How the elements are linked:
state | φ η
x63 | x533 x403
x600 | x334 x896
x984 | x78 x854
x408 | x606 x131
x242 | x408 x143
x131 | x143 x408
x854 | x868 x984
x545 | x692 x682
x14 | x896 x334
x642 | x242 x999
x133 | x519 x203
x2 | x437 x469
x469 | x968 x2
x789 | x919 x624
x519 | x401 x768
x919 | x850 x3
x437 | x984 x868
x624 | x399 x789
x3 | x624 x919
x463 | x545 x948
x401 | x63 x293
x768 | x203 x519
x293 | x768 x401
x533 | x125 x43
x45 | x198 x178
x178 | x14 x45
x682 | x948 x545
x334 | x45 x14
x868 | x469 x437
x572 | x789 x399
x143 | x999 x242
x151 | x491 x775
x399 | x508 x572
x850 | x2 x968
x403 | x293 x63
x43 | x403 x533
x508 | x43 x125
x491 | x642 x341
x948 | x133 x463
x606 | x854 x78
x125 | x572 x508
x203 | x463 x133
x999 | x341 x642
x198 | x682 x692
x692 | x178 x198
x968 | x3 x850
x775 | x600 x151
x896 | x151 x600
x341 | x775 x491
x78 | x131 x606

The rows follow the links: the fewer symbols apart two elements are, the more alike their rows tend to be.

Each row is also shifted at random along 4 hidden directions that mean nothing.

Name the element of each row.
10	-13	11	-18	17	-17	-29	-26	5	25	8	-4	-10	16	7	-3	-3	20	1	12	0	15	-6	12	12	13	-13	-1	-4	-6	-2	-16	-23	8	9	23	9	-4	-10	1	7	1	6 -> x178
-7	5	5	6	5	-16	3	26	-13	-10	21	18	3	11	8	-3	-5	9	-10	3	-19	-1	-17	0	-23	-5	-1	-8	-13	-3	-2	-8	-17	-4	15	-31	14	0	10	6	21	1	6 -> x999
10	-2	2	-6	13	-3	-29	-11	-3	21	5	4	-12	6	-1	-12	-15	12	6	16	-15	17	0	-2	-2	18	-20	6	-6	-3	-16	-19	-13	11	1	9	6	-1	5	14	6	5	18 -> x463
-13	2	-7	2	11	-10	5	11	8	-1	6	1	-7	4	6	12	6	10	-15	2	2	8	-11	9	17	6	10	-13	20	-4	-7	11	-21	-13	10	-15	1	-10	-1	-16	8	16	-11 -> x600
11	-1	24	-9	-1	14	-23	-25	-11	12	-9	2	0	-4	-13	2	-6	1	24	7	-19	4	17	20	-12	5	-8	26	-35	-3	4	-22	15	6	-13	26	-1	2	-8	-2	-11	-10	5 -> x125
-10	2	-1	6	15	-7	-10	6	2	21	10	-1	4	9	10	4	0	22	-18	-2	-5	1	-8	3	37	15	2	-11	31	-12	3	12	-24	-17	14	-13	0	2	-6	-9	12	36	-4 -> x341
12	-2	25	-9	-14	1	-14	-4	14	-8	-11	5	-9	-7	3	-9	14	-12	15	8	20	0	13	8	-10	-19	-7	23	-69	-16	4	-33	19	19	-3	13	3	5	-19	10	-17	-31	8 -> x572
10	-17	-9	-15	-1	-28	6	-3	16	-11	10	-5	-9	15	16	-11	8	-1	-3	3	29	2	-11	-11	-8	-10	-5	-10	-13	-2	-7	-6	-11	18	14	12	18	11	-1	13	10	-24	7 -> x14
11	-1	8	-1	-7	8	-11	-10	-8	5	-6	0	8	-4	-10	-14	-15	-8	11	-11	-3	-7	1	-10	-16	-11	-17	3	-3	11	13	-15	15	19	-10	9	-4	-8	-3	21	-6	-12	14 -> x919
-9	11	-17	21	-17	19	24	25	6	-13	-13	-6	14	-15	3	-4	13	-18	-10	-10	16	-17	16	-22	25	-9	14	-1	16	-7	1	27	26	-12	-7	-17	-11	26	5	-1	-13	13	-1 -> x3
9	3	-7	1	6	4	-21	-3	-3	15	3	7	-12	-1	-4	-15	-19	3	6	15	-18	15	0	-8	-13	12	-22	6	-3	7	-16	-17	-7	13	-2	-1	0	-5	12	22	2	2	18 -> x203
-3	-1	2	8	-7	-21	3	35	13	-12	14	9	4	7	25	-24	15	-1	-19	-2	25	-18	-4	-25	14	-19	-5	-6	-19	-21	3	-7	-4	7	20	-25	13	26	-6	22	11	-1	19 -> x131
11	-2	-6	1	-12	1	-1	0	3	-1	-10	-4	6	-6	-3	-21	-8	-16	-2	-18	19	-15	-1	-29	-1	-18	-17	-7	11	9	16	-5	15	24	-5	2	-6	-9	-3	30	-7	-11	16 -> x850
-8	18	5	12	0	26	-10	5	0	13	-18	3	-3	-17	-18	6	-7	-5	0	-4	-15	6	7	10	16	4	-5	4	16	1	5	-1	10	-4	-17	-15	-25	-32	-7	-5	-15	19	-8 -> x399
-4	-9	8	-2	-8	-14	25	7	-13	-25	18	1	19	12	18	6	19	2	2	0	4	-20	2	4	-17	-12	22	4	-26	-8	4	11	8	-18	13	5	22	44	4	-17	13	-16	-5 -> x408
8	-17	1	-16	7	-21	-1	-16	-6	0	16	-3	3	19	10	-3	-1	13	5	5	1	1	-7	-2	-15	4	0	-4	-2	2	-5	-1	-16	0	13	19	21	18	3	3	15	-10	5 -> x896
5	-19	-30	-7	-7	-19	33	-8	-5	-18	10	-18	14	16	5	-1	-6	-8	-5	-17	21	-14	-16	-28	-13	-11	9	-27	48	23	4	33	-6	2	9	15	13	12	17	4	11	-12	-3 -> x491
-12	2	-10	10	6	-12	8	19	4	4	14	0	6	10	21	-2	13	13	-18	6	5	-5	-1	-8	29	11	13	-9	13	-17	-9	20	-14	-21	19	-15	10	32	6	-8	13	26	0 -> x775
11	-5	6	-8	-2	18	-15	-30	1	15	-18	-11	0	-8	-14	5	-3	-2	16	1	-1	5	14	10	8	7	-2	14	1	3	4	-4	17	5	-17	31	-11	-7	-9	-6	-14	-3	-3 -> x533
2	0	-1	-5	-11	4	18	-2	6	-34	-6	6	-15	-8	-6	13	10	-16	16	14	2	14	5	19	-39	-10	15	14	-46	5	-16	-8	11	4	-10	6	2	-10	6	-13	-9	-40	-14 -> x519
12	0	3	-2	-1	16	-15	-27	-15	21	-12	-9	9	-8	-19	-8	-24	-2	14	-12	-13	-5	3	-8	-3	3	-16	0	28	19	16	-3	13	13	-17	21	-13	-17	-1	14	-9	1	8 -> x789
11	-6	-11	-8	18	0	-24	-30	-11	33	2	-9	-3	8	-11	-7	-27	17	4	2	-20	14	-9	-8	4	26	-21	-12	49	18	-7	3	-20	6	-3	18	-1	-13	11	12	9	18	10 -> x545

Complete each set of four: the symbols that take the first to the second take the third to the fourth.
Answers are names.
6	-3	-6	-4	2	22	-6	-34	-2	17	-17	-16	3	-8	-19	6	-3	-3	17	-1	-4	5	16	7	17	15	3	11	21	5	1	12	14	-4	-19	34	-14	4	0	-12	-15	7	-8
to -8	-2	-22	4	2	4	26	0	0	-13	2	-7	-1	1	-3	16	8	-5	2	7	-2	8	0	4	-5	12	22	-4	16	6	-19	26	-2	-16	-2	1	1	10	18	-18	2	1	-15
as 7	3	22	-3	-3	-5	-21	7	-9	6	7	11	5	3	4	-19	-8	5	2	-5	-7	-10	-2	-7	-12	-11	-19	6	-26	-6	15	-27	1	14	7	-8	5	1	-10	23	3	-7	20
to x572

-11	3	-14	8	13	-4	12	10	-20	4	15	3	9	9	-3	10	-16	13	-10	-4	-28	2	-16	-2	-9	14	5	-18	46	14	-6	22	-19	-18	8	-20	4	-7	21	-9	19	22	-8
to -7	-1	23	-5	5	0	2	-11	-17	5	9	0	17	7	1	23	7	15	6	-3	-16	-11	1	26	4	5	17	5	-2	-5	17	7	1	-22	3	11	4	12	-6	-31	8	11	-16
as 1	5	11	-2	11	-4	-22	-2	-12	24	6	2	8	4	-5	-8	-24	16	-9	-13	-17	-3	-14	-2	5	0	-21	-14	31	10	22	-12	-16	8	4	-12	-5	-31	-7	13	8	18	7
to x3

-6	2	0	7	-3	-20	-1	30	14	-4	14	5	4	9	26	-19	17	5	-23	-2	24	-13	-1	-19	29	-9	-1	-7	-7	-24	3	1	-9	-4	23	-23	12	28	-10	11	11	14	12
to 4	-15	-16	-3	-9	-18	39	3	-20	-32	21	-3	19	16	7	1	-2	-8	4	-8	1	-20	-15	-18	-50	-13	15	-15	13	22	0	24	0	-3	9	6	25	25	25	2	18	-25	-1
as -14	3	-16	3	8	-7	19	10	5	-11	4	0	-7	1	1	15	-1	3	-12	1	0	8	-17	6	0	3	14	-17	25	7	-10	18	-19	-9	6	-18	-1	-21	9	-15	7	6	-18
to x178

0	-14	6	-11	-1	-22	13	-5	-7	-15	19	-3	10	18	16	3	13	7	2	1	7	-12	-6	3	-12	-6	13	-1	-17	-5	1	4	-5	-7	16	16	24	31	2	-9	15	-15	-2
to -11	12	-18	16	-18	16	35	23	-2	-26	-14	-1	9	-18	-11	7	1	-26	-8	-19	7	-12	-2	-15	-10	-16	15	-11	28	17	10	25	21	-4	-14	-25	-15	-18	8	-2	-10	-3	-13
as 7	-13	8	-18	12	-19	-5	-22	-14	7	15	-3	3	20	0	9	-9	17	6	2	-12	3	-13	13	-21	6	-4	-7	4	10	1	-4	-19	1	9	21	16	-3	3	-7	15	-8	-3
to x868

-13	5	0	2	8	-16	2	16	8	-4	7	5	-9	5	6	11	4	8	-16	1	0	10	-18	11	6	-2	4	-14	7	-2	-3	1	-27	-4	12	-22	0	-28	-3	-8	9	7	-12
to -1	-9	10	-16	11	-10	2	-25	-16	6	6	-7	10	11	-7	24	-8	15	3	-12	-11	-2	-16	21	-9	2	9	-13	29	17	19	7	-16	-7	3	19	4	-24	-6	-21	8	2	-21
as -3	-1	-2	-8	1	3	9	-13	14	-13	-12	-4	-16	-7	-9	24	11	-8	7	10	8	18	3	24	-6	0	15	6	-16	3	-12	-2	2	0	-10	11	-9	-22	-3	-21	-14	-17	-22
to x692

-6	3	9	-10	8	4	3	-12	5	-9	-5	4	-17	-5	-10	32	5	1	10	14	-12	25	-3	39	-17	6	13	8	-20	5	-12	-8	-10	-6	-8	5	-6	-34	-1	-30	-5	-12	-27
to -8	13	11	16	-1	24	-16	5	8	21	-13	-2	6	-14	2	-1	17	4	-3	4	-2	-6	28	7	53	13	6	19	-6	-29	4	5	17	-21	-7	-4	-15	27	-14	-15	-14	37	0
as -9	1	-25	-4	3	-7	20	1	31	-13	-15	-12	-19	-5	-3	23	12	-10	-18	-7	32	16	-11	8	24	-4	19	-19	35	7	-9	23	-16	0	0	-6	-15	-40	-5	-18	-8	0	-27
to x508

-13	0	-12	2	6	-7	15	9	9	-10	5	0	-6	5	9	14	15	4	-10	8	7	9	-3	7	13	8	19	-6	3	-8	-16	17	-12	-17	9	-8	5	12	3	-18	7	9	-13
to 9	-3	-2	4	-5	4	-10	-4	-9	12	-2	-5	15	0	-2	-20	-14	-1	-2	-14	1	-17	2	-27	9	-3	-18	-5	26	6	17	0	10	12	-2	4	-3	7	-1	25	1	8	19
as -11	12	34	6	3	17	-10	-3	-21	11	0	12	13	-7	-12	24	1	14	13	4	-38	-1	10	37	-2	8	11	21	-22	-9	15	-8	10	-24	-8	-5	-7	0	-10	-29	-2	15	-12
to x178

-1	-9	4	-11	2	-14	16	-11	-18	-13	13	-1	14	12	0	16	-2	5	4	-7	-10	-8	-13	11	-30	-7	12	-10	4	15	11	7	-8	-7	7	10	16	-1	7	-16	13	-14	-13
to -2	13	-13	13	-13	13	7	24	20	-14	-18	7	-15	-22	-8	-8	1	-25	-6	-3	13	7	1	-13	0	-15	-8	-1	-7	2	-6	-6	13	16	-12	-28	-19	-28	-1	19	-17	-7	2
as -2	13	-8	16	-2	20	-13	11	4	16	-6	3	-4	-11	2	-16	1	-1	-1	9	-3	2	18	-15	26	15	-8	11	1	-14	-12	3	13	-6	-8	-10	-11	25	5	12	-8	23	17
to x491

-5	6	27	-1	18	-10	-27	5	-15	21	17	15	1	10	3	2	-11	25	-6	3	-33	4	-13	20	-3	8	-13	-2	-5	-6	10	-21	-26	-4	12	-18	5	-21	-9	0	17	19	3
to -8	1	17	-3	-4	-1	9	-1	6	-11	-5	-2	5	-5	1	21	17	-1	-3	-12	11	-9	0	23	14	-12	18	1	-10	-8	19	4	5	-11	0	0	-5	-12	-19	-26	-8	-1	-22
as 8	-12	-20	-8	1	-16	0	-5	6	-2	7	-7	-7	12	8	-19	-5	-3	-1	3	15	5	-10	-22	-8	1	-11	-13	12	6	-14	0	-12	16	10	11	13	9	12	21	8	-13	15
to x133

-10	13	-8	23	-13	22	15	24	-10	-8	-5	6	12	-14	-3	-4	2	-12	2	-2	-13	-12	17	-13	1	2	9	9	0	-5	-1	14	24	-16	-10	-21	-8	29	13	0	-9	12	3
to 5	1	-11	15	-11	-3	13	23	-29	-8	19	5	27	7	7	-31	-18	-5	-4	-9	-13	-27	-3	-40	-29	-7	-12	-8	16	10	6	7	10	1	8	-17	16	41	25	31	18	1	30
as 3	7	-3	13	-2	12	-18	15	9	14	-4	6	-7	-7	7	-22	2	-2	0	16	1	6	18	-15	22	12	-13	16	-20	-22	-18	-9	12	1	-2	-7	-2	33	2	16	-7	15	21
to x789

1	5	20	-4	1	-15	-10	18	-6	-7	8	18	-5	1	-4	-4	-18	2	-6	-9	-10	0	-23	5	-35	-20	-20	-10	-15	12	17	-33	-16	23	6	-26	2	-50	-6	21	8	-17	7
to 6	2	-14	7	0	8	-18	5	18	18	-9	-2	-10	-7	4	-24	0	-3	-8	9	13	8	10	-19	31	9	-15	5	2	-14	-16	-5	1	8	-1	-1	-9	14	0	21	-8	15	19
as -11	1	-10	13	-20	1	33	23	12	-31	-6	-5	13	-7	10	4	28	-18	-10	-15	32	-24	9	-11	18	-23	25	-2	-3	-8	9	27	21	-13	3	-11	-3	25	-5	-11	-6	-5	-11
to x682

-3	-2	-5	-6	1	7	10	-13	15	-10	-13	-6	-13	-7	-4	19	14	-7	7	8	11	13	7	19	3	2	17	7	-11	0	-14	7	3	-5	-8	13	-5	-7	-1	-19	-13	-11	-19
to 4	-4	-23	4	-18	8	31	0	5	-28	-9	-7	0	-8	-2	-2	12	-26	13	3	17	-4	14	-14	-22	-6	17	5	-12	8	-16	18	26	2	-11	11	3	23	18	0	-12	-26	0
as -7	17	3	15	-6	21	-3	19	-5	-4	-8	14	-5	-17	-12	0	-7	-9	4	4	-19	6	7	3	-14	0	-6	12	-18	2	-4	-10	13	0	-13	-26	-16	-14	4	6	-11	0	2
to x403

-3	-1	5	-3	13	20	-7	-31	-12	21	-4	-8	3	-1	-10	21	-2	14	16	16	-26	14	14	27	14	33	13	18	8	-1	-11	14	0	-24	-11	26	-5	14	4	-33	-5	20	-16
to 11	-14	-21	-17	0	-24	11	-13	9	-15	2	-8	-10	9	-4	-1	-13	-9	-7	-13	20	6	-27	-15	-27	-12	-8	-29	30	27	-1	1	-21	25	5	6	6	-40	7	15	6	-27	-4
as 11	-2	22	-5	-1	-3	-28	-3	8	17	-7	-1	0	-1	5	-17	0	4	-4	-9	17	-8	3	-3	22	-12	-20	5	-17	-15	20	-27	5	18	4	3	-5	-9	-24	19	-7	0	15
to x508

-2	1	-4	7	3	-9	-3	15	-5	9	11	1	12	7	7	-15	-9	7	-16	-12	1	-14	-9	-22	12	-4	-10	-19	30	0	9	6	-10	0	12	-17	4	6	2	17	11	19	14
to 11	-12	-12	-5	0	-17	7	0	-18	-7	24	2	7	20	13	-19	-7	6	9	13	-8	-3	-2	-21	-33	8	-5	-1	-10	4	-20	3	-5	0	13	13	31	51	27	17	20	-15	23
as -10	7	12	-1	-6	2	13	3	6	-16	-14	1	0	-12	-11	24	7	-11	-3	-16	7	-4	-8	23	-1	-20	13	-5	4	7	21	2	4	-2	-8	-12	-16	-50	-16	-19	-9	-8	-27
to x533

-3	-1	-9	-8	7	13	2	-26	9	7	-17	-12	-11	-9	-17	27	-1	-1	7	3	-1	19	2	24	11	12	11	0	24	10	-7	14	-5	-5	-13	19	-17	-32	-4	-26	-11	4	-26
to 14	-2	6	-4	-9	15	-5	-18	-11	4	-10	-5	7	-7	-12	-8	-9	-10	16	-3	-6	-6	9	-6	-16	-2	-10	10	-7	8	6	-9	20	11	-15	19	-4	3	0	12	-9	-14	8
as -12	11	-7	15	-4	21	8	0	-5	11	-17	-10	13	-14	-10	11	-1	-4	-6	-16	-4	-12	10	-2	33	7	10	-5	45	3	16	28	16	-17	-11	-5	-22	-7	-4	-16	-10	31	-15
to x403

-6	4	11	2	12	-11	-14	10	-8	15	12	9	1	7	3	-2	-10	18	-12	-2	-17	-2	-14	3	6	4	-11	-11	14	0	9	-9	-23	-1	12	-21	2	-19	-4	4	15	17	4
to -3	4	9	4	10	-4	-15	7	-25	20	17	8	16	11	0	-8	-21	20	-6	-6	-30	-9	-11	-7	-3	9	-14	-9	24	4	10	-1	-14	-7	9	-15	5	2	7	9	18	25	13
as 3	12	-10	13	-4	13	-4	17	-2	-6	-3	10	-9	-12	-8	-16	-15	-13	3	9	-12	10	1	-15	-23	1	-16	4	-11	8	-18	-12	8	11	-9	-20	-6	-9	14	25	-4	-6	15
to x403

1	-3	-8	-4	-2	12	9	-17	4	-5	-12	-8	-7	-7	-11	15	6	-8	12	7	2	10	8	13	-2	7	14	7	-2	4	-9	9	10	-5	-13	20	-5	-2	2	-17	-12	-8	-16
to -12	10	-10	15	-9	18	14	11	7	-2	-15	-7	10	-15	-4	6	11	-13	-11	-14	13	-15	12	-6	32	-6	14	-1	23	-5	12	22	18	-13	-11	-11	-18	3	-7	-11	-14	17	-10
as 7	-4	4	-8	-2	12	-7	-26	15	7	-18	-10	-8	-8	-6	6	11	-5	13	5	13	6	17	14	17	3	4	15	-18	-8	-1	-4	15	3	-13	29	-9	1	-14	-8	-19	-7	-8
to x868

